Below are the code and all the weights of a small trained network. Each question names an input and a target symbol and asks about switching units off, where a switched-off unit gives its printed mean instead of its output.

import numpy as np


def w(rows, s, z=0):
    codes = np.array(rows[::2]) - 128.0
    scale = np.full(codes.shape[1], s)
    scale[-1] = z or s
    return codes * scale


def norm(h):
    return h / np.sqrt((h * h).mean(-1, keepdims=True) + 1e-5)


def f(y):
    return np.maximum(y, 0)


def softmax(a):
    e = np.exp(a - a.max(-1, keepdims=True))
    return e / e.sum(-1, keepdims=True)


def log_softmax(a):
    a = a - a.max(-1, keepdims=True)
    return a - np.log(np.exp(a).sum(-1, keepdims=True))


def net(x, mask):
    ids = ['ΔΘγεζη'.index(c) for c in x.split()]
    T = len(ids)
    res = E[ids] + P[:T]
    q, k, v = (norm(res) @ M[0].T for M in (Q, K, V))
    z = softmax(np.where(np.tri(T) > 0, q @ k.T / 4**0.5, -1e9)) @ v
    res = res + np.where(mask[0], z, O[0][:, -1]) @ O[0][:, :-1]
    y = f(norm(res) @ A[0][:, :-1].T + A[0][:, -1])
    res = res + np.where(mask[1:9], y, B[0][:, -1]) @ B[0][:, :-1]
    return log_softmax(norm(res)[-1] @ U[:, :-1].T + U[:, -1])


Q, K, V, O, A, B = {}, {}, {}, {}, {}, {}
E = w([
[81,88,4,203,134,143,120,109],'Δ',
[138,130,150,148,103,184,180,109],'Θ',
[122,190,126,129,124,98,116,181],'γ',
[131,102,158,132,93,104,123,182],'ε',
[61,22,93,123,94,101,95,5],'ζ',
[90,163,114,94,188,145,162,115],'η',
],0.024)
P = w([
[105,187,25,63,51,111,103,90],'0',
[141,94,161,185,174,18,184,98],'1',
[50,199,188,197,237,160,26,108],'2',
[41,173,96,87,48,191,146,120],'3',
[192,66,161,171,193,25,182,93],'4',
[159,217,148,251,178,135,13,104],'5',
[60,142,162,93,89,247,167,145],'6',
[236,35,163,170,211,59,198,88],'7',
],0.012)
Q[0] = w([
[116,69,226,113,145,31,193,170],'H1',
[59,164,67,65,2,169,21,187],'H1',
[159,104,197,143,123,112,16,78],'H1',
[80,226,88,38,180,116,106,97],'H1',
],0.033)
K[0] = w([
[91,9,112,110,124,81,54,73],'H1',
[160,246,183,115,105,36,106,252],'H1',
[100,109,172,98,65,121,156,177],'H1',
[88,214,131,57,200,93,153,89],'H1',
],0.036)
V[0] = w([
[121,89,157,99,95,73,113,12],'H1',
[180,117,135,66,158,112,179,129],'H1',
[158,150,171,117,117,210,181,196],'H1',
[163,154,47,250,143,169,146,176],'H1',
],0.013)
O[0] = w([
[108,115,171,99,84,185,116,57,176],'H1',
[83,255,123,117,57,56,173,169,3],'H1',
[144,158,42,96,65,111,108,46,16],'H1',
[38,55,27,213,165,188,196,179,229],'H1',
],0.0059,0.0045)
A[0] = w([
[127,226,145,55,83,236,104,212,107],'N1',
[149,159,178,1,86,225,159,201,85],'N2',
[89,117,84,40,93,169,107,129,110],'N3',
[142,189,77,173,135,104,39,116,204],'N4',
[113,133,28,26,111,98,125,207,102],'N5',
[166,148,136,111,66,134,88,169,102],'N6',
[151,115,80,124,55,192,87,194,133],'N7',
[176,240,114,157,100,164,17,113,3],'N8',
],0.027,0.012)
B[0] = w([
[107,165,213,205,109,161,254,132,243],'N1',
[134,19,181,189,143,151,65,92,232],'N2',
[135,144,55,112,95,108,132,192,207],'N3',
[106,169,123,197,92,162,62,140,253],'N4',
[151,104,79,52,202,109,75,124,202],'N5',
[100,146,67,85,102,163,126,166,171],'N6',
[132,155,194,130,116,100,112,71,229],'N7',
[171,96,122,62,170,32,196,21,188],'N8',
],0.032,0.012)
U = w([
[61,195,99,148,165,222,62,146,119],'Δ',
[118,172,85,178,42,162,215,63,5],'Θ',
[91,197,133,65,236,93,158,96,245],'γ',
[137,23,166,53,143,94,86,70,141],'ε',
[89,96,91,57,78,135,164,196,246],'ζ',
[179,41,65,187,254,129,164,186,122],'η',
],0.0087,0.0017)

Each question gives the input, a string of symbols that net reads in full, and the target symbol t.
The units are the heads (4 rows each of Q, K, V and O) and the neurons (one row each of A and B). Each row of codes is followed by its name. A weight is (code - 128) times the scale printed after its matrix; where a second scale follows, it is the last column's (O, A, B and U).
mask holds one flag per unit, heads first, then neurons. A switched-off unit (its flag False) gives its mean, the last column of its rows in O or B, instead of its output. The means were averaged over made-up inputs and are rounded, as every weight is.
A unit's drop is (log p(t) with every unit on - log p(t) with that unit switched off) / (log p(t) with every unit on - log p(t) with every unit switched off).
The circuit of an input: a set's keep is (log p(t) with only the set's units on - log p(t) with every unit switched off) / (log p(t) with every unit on - log p(t) with every unit switched off). Starting from all 9 units, units are removed one at a time, each time the one whose removal leaves the highest keep (on an exact tie, the one counted first), for as long as the keep stays at least 0.8.
circuit, biggest first: the units of the circuit, biggest drop first
most important unit: the unit with the biggest drop
k most important neurons: the k neurons with the biggest drops, biggest first
drop when u is switched off: that unit's drop, to one decimal
input γ Δ Θ ε, target ε: circuit, biggest first : [N2]
input ε Θ ε Θ Θ η ζ, target ζ: circuit, biggest first : [N3 N4]
input Θ Θ ε Δ, target Δ: circuit, biggest first : [N8 N1]
input ε η ε, target Θ: 2 most important neurons : [N5 N8]
input ε Θ Θ ε ε, target ζ: 2 most important neurons : [N2 N4]
input η ε η, target Θ: 2 most important neurons : [N1 N5]
input Θ Θ ζ ε, target ε: circuit, biggest first : [N2 N7]
input γ Θ γ, target Θ: circuit, biggest first : [N8 N4 N1]
input Θ Θ Θ Θ η η, target Θ: circuit, biggest first : [H1 N4 N8 N1]
input ε ε γ Δ Δ ε ε ε, target η: 2 most important neurons : [N1 N4]
input γ γ ε Θ γ, target Δ: circuit, biggest first : [N4 H1]
input η ε η ζ ε ε γ, target γ: circuit, biggest first : [N5 H1 N1]
input Δ ε η γ, target γ: 4 most important neurons : [N5 N8 N1 N7]
input Θ η ε γ ε Θ ε γ, target Δ: most important unit : H1
input Θ ε ε ε Θ Δ η, target η: 2 most important neurons : [N2 N5]
input γ ε Δ Δ γ, target η: 2 most important neurons : [N4 N1]
input ε ε Θ Θ ζ Θ Θ γ, target ε: 3 most important neurons : [N4 N2 N1]
input η η γ Δ, target Δ: 3 most important neurons : [N8 N4 N2]
input ε Θ η η, target η: 2 most important neurons : [N5 N2]
input ε Δ Θ ε γ, target η: most important unit : H1
input γ η η η Θ ζ Θ Θ, target ε: 3 most important neurons : [N1 N4 N3]
input ε Θ Θ η ε Θ Δ Θ, target η: drop when N8 is switched off : 0.1
input ε Θ γ ε η ε, target γ: drop when N8 is switched off : 1.8
input ε Θ Δ η Θ, target η: drop when N4 is switched off : 0.3
input Θ ζ ε η Θ γ η γ, target ε: drop when H1 is switched off : 3.2
